Below are the code and all the weights of a small trained network. Each question names an input and a class and asks about switching units off, where a switched-off unit gives its printed mean instead of its output.

import numpy as np


def w(rows, s, z=0):
    codes = np.array(rows[::2]) - 128.0
    scale = np.full(codes.shape[1], s)
    scale[-1] = z or s
    return codes * scale


def f(y):
    return y / 2 * (1 + np.tanh(0.7978845608 * (y + 0.044715 * y**3)))


def log_softmax(a):
    a = a - a.max(-1, keepdims=True)
    return a - np.log(np.exp(a).sum(-1, keepdims=True))


def net(x, mask):
    res = np.array(x, float).reshape(1, 8) / 4 @ E
    y = f(res @ A[0][:, :-1].T + A[0][:, -1])
    res = res + np.where(mask, y, B[0][:, -1]) @ B[0][:, :-1]
    return log_softmax(res[-1] @ U[:, :-1].T + U[:, -1])


A, B = {}, {}
E = w([
[109,108,77,113,73,188],'x0',
[100,168,140,66,185,135],'x1',
[100,90,161,137,95,92],'x2',
[86,87,141,120,124,76],'x3',
[143,111,161,84,41,160],'x4',
[116,71,143,173,139,249],'x5',
[141,187,144,140,120,115],'x6',
[101,101,46,133,144,87],'x7',
],0.011)
A[0] = w([
[87,92,161,73,74,207,141],'n1',
[116,89,168,117,168,93,213],'n2',
[187,76,75,142,109,177,133],'n3',
[177,135,48,59,122,126,164],'n4',
[79,130,153,73,50,224,253],'n5',
[157,119,134,118,223,154,164],'n6',
[96,141,150,176,213,120,167],'n7',
[127,80,85,189,59,212,168],'n8',
[143,66,91,161,162,202,226],'n9',
[40,127,162,13,54,134,168],'n10',
[159,254,139,174,182,117,220],'n11',
[123,142,30,63,105,106,162],'n12',
],0.0091,0.0037)
B[0] = w([
[100,145,246,126,192,133,217],'n1',
[122,43,60,112,93,156,165],'n2',
[191,165,139,200,133,144,189],'n3',
[76,213,112,191,103,170,170],'n4',
[108,145,254,133,103,142,249],'n5',
[121,113,88,104,148,210,168],'n6',
[108,102,55,51,174,152,170],'n7',
[233,118,182,202,119,99,247],'n8',
[173,101,155,182,121,204,226],'n9',
[42,144,154,135,126,84,206],'n10',
[180,179,107,33,193,87,208],'n11',
[33,220,49,246,24,141,185],'n12',
],0.0084,0.011)
U = w([
[97,4,99,124,72,14,205],'0',
[113,75,88,97,180,207,154],'1',
[160,195,125,71,175,59,100],'2',
[218,93,165,175,111,177,44],'3',
[73,194,58,151,37,152,96],'4',
[177,144,168,52,81,148,252],'5',
[62,112,224,96,121,131,30],'6',
],0.011,0.0044)

Each question gives the input, the list of numbers given to net, and the class t.
The units are the neurons (one row each of A and B). Each row of codes is followed by its name. A weight is (code - 128) times the scale printed after its matrix; where a second scale follows, it is the last column's (A, B and U).
mask holds one flag per neuron, in row order. A switched-off neuron (its flag False) gives its mean, the last column of its row in B, instead of its output. The means were averaged over made-up inputs and are rounded, as every weight is.
A unit's drop is (log p(t) with every unit on - log p(t) with that unit switched off) / (log p(t) with every unit on - log p(t) with every unit switched off).
The circuit of an input: a set's keep is (log p(t) with only the set's units on - log p(t) with every unit switched off) / (log p(t) with every unit on - log p(t) with every unit switched off). Starting from all 12 units, units are removed one at a time, each time the one whose removal leaves the highest keep (on an exact tie, the one counted first), for as long as the keep stays at least 0.8.
circuit, biggest first: the units of the circuit, biggest drop first
unit that matters most: the unit with the biggest drop
k most important neurons: the k neurons with the biggest drops, biggest first
drop of u: that unit's drop, to one decimal
input [-4,-2,2,-3,-6,-1,-1,-6], class 2: circuit, biggest first	(n11)
input [-8,-7,0,8,-7,3,-7,-4], class 1: circuit, biggest first	(n7; n8)
input [2,5,-3,1,3,-4,7,-6], class 2: circuit, biggest first	(n11; n9)
input [-5,-4,3,6,0,7,-8,7], class 3: 2 most important neurons	(n9; n8)
input [-7,-6,-8,-8,-4,3,-1,5], class 1: circuit, biggest first	(n7; n6)
input [-7,-7,1,1,-4,5,1,3], class 1: 3 most important neurons	(n7; n5; n8)
input [8,-8,6,4,6,-5,4,-1], class 6: circuit, biggest first	(n5; n10)
input [-5,-6,8,4,-4,6,-3,2], class 0: 4 most important neurons	(n2; n5; n1; n7)
input [8,5,-3,0,3,5,4,0], class 6: 3 most important neurons	(n5; n1; n10)
input [-8,0,-8,6,7,8,1,-7], class 6: circuit, biggest first	(n1; n5)
input [-2,-3,-2,-6,-8,4,-1,5], class 1: 3 most important neurons	(n7; n6; n5)
input [-4,1,-6,5,5,-4,-8,2], class 4: 3 most important neurons	(n12; n4; n8)
input [-7,-5,6,-2,1,-6,-1,-2], class 0: circuit, biggest first	(n2; n1; n5)
input [6,8,5,4,-5,-4,-3,6], class 4: circuit, biggest first	(n12)
input [4,-5,8,5,6,1,8,4], class 6: 2 most important neurons	(n5; n1)
input [5,2,8,6,8,-7,-7,4], class 4: 3 most important neurons	(n12; n4; n8)
input [-7,0,7,5,-7,-6,2,1], class 0: 2 most important neurons	(n2; n1)
input [6,3,-7,8,0,8,-8,-6], class 3: drop of n8	0.7
input [-5,4,-2,4,8,-3,8,-5], class 2: drop of n11	0.7
input [4,8,-7,-2,-3,1,3,-6], class 2: drop of n10	-0.1
input [0,5,-7,5,2,7,-5,0], class 3: unit that matters most	n9
input [-7,-3,-8,8,0,8,1,6], class 1: drop of n7	0.4
